Below is a small trained network, with its code and all its weights. Each question gives an input and a target symbol and asks what happens when units are switched off, that is, made to give their printed mean instead of their output.

import numpy as np


def w(rows, s, z=0):
    codes = np.array(rows[::2]) - 128.0
    scale = np.full(codes.shape[1], s)
    scale[-1] = z or s
    return codes * scale


def norm(h):
    return h / np.sqrt((h * h).mean(-1, keepdims=True) + 1e-5)


def f(y):
    return np.maximum(y, 0)


def softmax(a):
    e = np.exp(a - a.max(-1, keepdims=True))
    return e / e.sum(-1, keepdims=True)


def log_softmax(a):
    a = a - a.max(-1, keepdims=True)
    return a - np.log(np.exp(a).sum(-1, keepdims=True))


def net(x, mask):
    ids = ['ΔΘΠαβεζηλμξστφω'.index(c) for c in x.split()]
    T = len(ids)
    res = E[ids] + P[:T]
    u = 0
    for l in range(2):
        r = norm(res)
        for j in range(3):
            rows = slice(2 * j, 2 * j + 2)
            q, k, v = (r @ M[l][rows].T for M in (Q, K, V))
            z = softmax(np.where(np.tri(T) > 0, q @ k.T / 2**0.5, -1e9)) @ v
            o = O[l][rows]
            res = res + np.where(mask[u + j], z, o[:, -1]) @ o[:, :-1]
        u += 3
        y = f(norm(res) @ A[l][:, :-1].T + A[l][:, -1])
        res = res + np.where(mask[u : u + 12], y, B[l][:, -1]) @ B[l][:, :-1]
        u += 12
    return log_softmax(norm(res)[-1] @ U[:, :-1].T + U[:, -1])


Q, K, V, O, A, B = {}, {}, {}, {}, {}, {}
E = w([
[135,99,130,48,60,134,75],'Δ',
[67,75,145,97,96,134,136],'Θ',
[95,96,141,69,81,120,104],'Π',
[157,37,158,29,127,140,102],'α',
[161,127,160,74,80,143,107],'β',
[150,136,180,99,74,139,131],'ε',
[138,92,184,100,117,139,135],'ζ',
[255,111,150,86,78,104,81],'η',
[244,128,173,146,39,104,135],'λ',
[195,224,120,154,44,83,95],'μ',
[58,168,109,182,144,72,171],'ξ',
[76,87,143,144,185,109,198],'σ',
[173,138,173,215,92,97,196],'τ',
[127,245,77,129,132,94,98],'φ',
[102,179,82,58,190,123,79],'ω',
],0.0059)
P = w([
[91,83,107,155,68,108,90],'0',
[86,143,203,75,88,65,118],'1',
[102,148,109,7,47,113,215],'2',
[95,114,109,180,102,218,91],'3',
[115,156,217,76,134,76,127],'4',
[138,153,89,53,105,165,214],'5',
[113,134,127,173,135,232,102],'6',
[140,160,214,89,174,79,136],'7',
[167,160,91,55,151,167,227],'8',
[129,152,151,170,173,218,106],'9',
[158,137,163,122,188,66,140],'10',
[191,133,70,96,177,128,212],'11',
[152,141,159,168,196,157,119],'12',
],0.012)
Q[0] = w([
[112,136,75,96,115,30,141],'L0H1',
[128,109,177,145,149,85,88],'L0H1',
[148,137,57,131,128,192,178],'L0H2',
[168,109,92,193,171,199,114],'L0H2',
[152,91,156,186,150,136,83],'L0H3',
[179,111,26,167,167,252,143],'L0H3',
],0.033)
K[0] = w([
[58,87,128,92,23,137,93],'L0H1',
[153,54,65,180,133,57,107],'L0H1',
[128,197,184,123,164,204,145],'L0H2',
[201,186,137,142,226,123,166],'L0H2',
[166,107,71,121,173,32,156],'L0H3',
[176,221,174,132,253,192,161],'L0H3',
],0.031)
V[0] = w([
[144,231,137,196,80,102,173],'L0H1',
[253,151,120,106,70,127,64],'L0H1',
[174,48,159,57,132,154,101],'L0H2',
[166,90,172,194,79,120,193],'L0H2',
[86,34,193,169,134,144,235],'L0H3',
[2,71,72,45,249,129,91],'L0H3',
],0.025)
O[0] = w([
[116,57,150,177,127,144,182,44],'L0H1',
[111,110,164,114,30,122,97,187],'L0H1',
[121,159,78,99,110,173,68,254],'L0H2',
[146,91,138,146,158,167,127,231],'L0H2',
[254,115,115,158,115,132,132,236],'L0H3',
[177,234,153,120,88,219,174,55],'L0H3',
],0.016,0.008)
A[0] = w([
[115,95,165,158,143,109,202,156],'L0N1',
[120,92,95,61,80,94,210,223],'L0N2',
[70,183,181,247,175,172,88,237],'L0N3',
[191,84,67,98,110,120,173,149],'L0N4',
[129,129,187,196,85,116,63,8],'L0N5',
[86,165,182,159,143,111,141,93],'L0N6',
[143,163,89,57,136,104,240,172],'L0N7',
[186,119,78,103,84,128,164,106],'L0N8',
[98,132,221,253,142,166,83,9],'L0N9',
[111,68,118,92,130,66,105,71],'L0N10',
[116,171,177,230,148,158,11,103],'L0N11',
[57,119,24,70,123,127,218,4],'L0N12',
],0.021,0.0037)
B[0] = w([
[75,179,63,78,104,113,60,181],'L0N1',
[172,150,58,129,92,67,94,173],'L0N2',
[157,112,97,97,205,254,115,154],'L0N3',
[117,160,79,101,169,38,147,252],'L0N4',
[44,144,143,137,160,154,160,158],'L0N5',
[99,94,95,127,165,219,151,146],'L0N6',
[101,84,138,176,19,129,108,181],'L0N7',
[48,77,144,143,158,206,135,238],'L0N8',
[92,23,202,110,155,77,153,153],'L0N9',
[154,159,182,120,146,236,200,215],'L0N10',
[217,146,162,44,132,119,77,208],'L0N11',
[157,57,138,83,53,86,170,164],'L0N12',
],0.026,0.011)
Q[1] = w([
[5,122,93,194,155,167,57],'L1H1',
[66,82,175,168,125,112,90],'L1H1',
[239,190,182,69,59,241,117],'L1H2',
[101,96,94,170,73,195,115],'L1H2',
[78,163,153,114,76,127,49],'L1H3',
[160,85,142,39,53,246,146],'L1H3',
],0.029)
K[1] = w([
[47,28,59,199,91,50,231],'L1H1',
[109,87,154,218,151,90,154],'L1H1',
[252,181,93,49,29,112,59],'L1H2',
[135,66,80,72,92,80,182],'L1H2',
[189,200,117,149,43,91,113],'L1H3',
[141,175,233,41,172,119,38],'L1H3',
],0.028)
V[1] = w([
[107,53,75,224,77,98,140],'L1H1',
[67,116,131,181,143,87,231],'L1H1',
[220,78,74,154,93,147,136],'L1H2',
[111,141,84,168,157,169,47],'L1H2',
[115,190,147,127,181,111,112],'L1H3',
[140,17,188,194,104,215,2],'L1H3',
],0.0068)
O[1] = w([
[34,90,5,125,162,253,101,22],'L1H1',
[67,76,28,89,163,220,92,2],'L1H1',
[121,108,139,124,67,129,137,138],'L1H2',
[101,166,85,155,128,149,138,155],'L1H2',
[97,123,121,103,124,92,117,157],'L1H3',
[220,136,168,114,92,87,177,148],'L1H3',
],0.0044,0.006)
A[1] = w([
[108,93,78,108,136,143,199,220],'L1N1',
[111,31,220,218,214,151,25,67],'L1N2',
[230,93,153,175,253,139,112,64],'L1N3',
[242,173,64,179,179,147,158,72],'L1N4',
[105,76,138,190,108,170,18,141],'L1N5',
[109,211,70,150,242,148,199,57],'L1N6',
[174,203,106,85,69,132,158,138],'L1N7',
[181,46,170,100,195,67,110,115],'L1N8',
[108,175,44,154,80,113,209,2],'L1N9',
[63,244,64,169,181,174,127,81],'L1N10',
[162,95,185,182,91,158,203,5],'L1N11',
[235,82,113,169,50,79,110,127],'L1N12',
],0.019,0.0037)
B[1] = w([
[133,154,154,154,185,68,154,229],'L1N1',
[195,171,64,242,31,62,169,187],'L1N2',
[48,45,138,213,177,114,19,250],'L1N3',
[110,95,130,37,15,121,91,204],'L1N4',
[95,198,193,39,131,122,137,160],'L1N5',
[127,253,126,113,97,45,142,189],'L1N6',
[143,58,115,193,180,78,188,251],'L1N7',
[165,114,163,90,124,254,84,253],'L1N8',
[189,128,224,171,142,147,34,168],'L1N9',
[74,130,16,175,154,204,176,186],'L1N10',
[155,220,98,150,149,106,88,154],'L1N11',
[105,127,40,57,153,199,133,188],'L1N12',
],0.027,0.012)
U = w([
[162,150,186,96,134,15,103,154],'Δ',
[125,61,44,95,59,113,166,99],'Θ',
[209,86,105,125,201,128,216,92],'Π',
[222,213,88,104,99,159,98,105],'α',
[156,136,237,95,179,160,198,156],'β',
[145,210,203,191,172,158,86,107],'ε',
[107,84,135,86,189,170,36,141],'ζ',
[67,197,193,70,58,153,106,153],'η',
[170,165,166,195,30,136,145,216],'λ',
[46,82,184,155,69,72,166,193],'μ',
[89,180,62,150,218,80,131,162],'ξ',
[67,162,88,161,40,95,42,68],'σ',
[151,57,118,250,157,106,131,100],'τ',
[37,59,143,61,218,120,189,3],'φ',
[90,140,111,149,117,242,185,184],'ω',
],0.011,0.0038)

Each question gives the input, a string of symbols that net reads in full, and the target symbol t.
The units are the heads (2 rows each of Q, K, V and O) and the neurons (one row each of A and B). Each row of codes is followed by its name. A weight is (code - 128) times the scale printed after its matrix; where a second scale follows, it is the last column's (O, A, B and U).
mask holds one flag per unit, layer by layer, with each layer's heads first. A switched-off unit (its flag False) gives its mean, the last column of its rows in O or B, instead of its output. The means were averaged over made-up inputs and are rounded, as every weight is.
A unit's drop is (log p(t) with every unit on - log p(t) with that unit switched off) / (log p(t) with every unit on - log p(t) with every unit switched off).
The circuit of an input: a set's keep is (log p(t) with only the set's units on - log p(t) with every unit switched off) / (log p(t) with every unit on - log p(t) with every unit switched off). Starting from the 12 units with the biggest drops (on a tie, the unit counted first), units are removed one at a time, each time the one whose removal leaves the highest keep (on an exact tie, the one counted first), for as long as the keep stays at least 0.8.
circuit, biggest first: the units of the circuit, biggest drop first
k most important neurons: the k neurons with the biggest drops, biggest first
top k neurons in layer l: the k neurons of layer l with the biggest drops, biggest first
heads that matter: for each layer, one digit per head in row order, 1 if its drop is at least 0.15 and else 0, layers parted by /
input ξ Δ Δ ε α η Δ, target η: circuit, biggest first => [L0H1; L1N5]
input Δ β ζ φ ζ β ζ Δ ζ α Δ, target Δ: heads that matter => 101 / 000
input Π ζ ζ ε ζ μ α ω ζ ζ ζ β, target ξ: circuit, biggest first => [L0N4]
input τ ζ α Δ α, target τ: circuit, biggest first => [L1N2; L0H3]
input ε ζ ζ ζ β ζ α β ζ Π ζ η, target η: heads that matter => 001 / 000
input λ ε α ζ φ ζ Δ Δ, target λ: heads that matter => 100 / 000
input β Δ τ, target Π: 2 most important neurons => [L0N10; L1N7]
input Δ λ λ ζ ζ Δ ζ ζ σ ξ, target σ: circuit, biggest first => [L0H1; L1N4; L1N6; L1N3]
input ζ ζ ζ Δ Δ β ζ ξ α Π ζ τ, target η: circuit, biggest first => [L0N7; L0H3; L1N5; L0N8]
input ω β ζ Δ τ, target ω: circuit, biggest first => [L0H3; L1N10]
input ω ζ β Δ ζ ζ ζ Δ ω α ζ Θ, target ω: circuit, biggest first => [L0H3; L0N8]
input ζ Π τ φ ζ λ, target μ: heads that matter => 011 / 000
input Δ Δ τ, target Θ: 2 most important neurons => [L1N12; L0N12]
input φ Π η τ ζ Δ Δ ζ ζ ε τ ζ ζ, target τ: 3 most important neurons => [L1N2; L0N9; L0N11]
input ζ ζ Θ α α Δ μ τ β τ λ ζ ε, target λ: 2 most important neurons => [L1N2; L0N5]
input Δ ζ μ ζ β, target Δ: top neuron in layer 1 => [L1N8]
input ξ α μ, target σ: 4 most important neurons => [L0N7; L0N2; L1N8; L0N11]
input τ α ζ ζ α λ ζ ζ λ, target ξ: 2 most important neurons => [L0N8; L0N4]
input Δ Δ ε μ ζ τ ζ ζ, target Δ: 2 most important neurons => [L0N8; L1N8]
input β τ Δ ζ ζ, target β: 3 most important neurons => [L0N10; L0N8; L1N3]
input ε β Δ Δ Δ Δ Π λ Δ Θ, target λ: most important neuron => [L1N2]
input ξ μ ζ, target σ: circuit, biggest first => [L0H2; L0N7; L0N1]
input ε ω φ ε ζ, target ε: 2 most important neurons => [L0N10; L1N11]
input α Δ α Δ Θ ζ β ω ω λ α ζ, target τ: 3 most important neurons => [L1N2; L0N10; L0N11]
input β ζ ζ φ Δ, target β: top 2 neurons in layer 0 => [L0N10; L0N8]
input ζ ε Π ζ ξ μ ξ, target ξ: heads that matter => 100 / 000
input Π τ α μ ζ λ ω τ ζ, target λ: most important neuron => [L0N7]
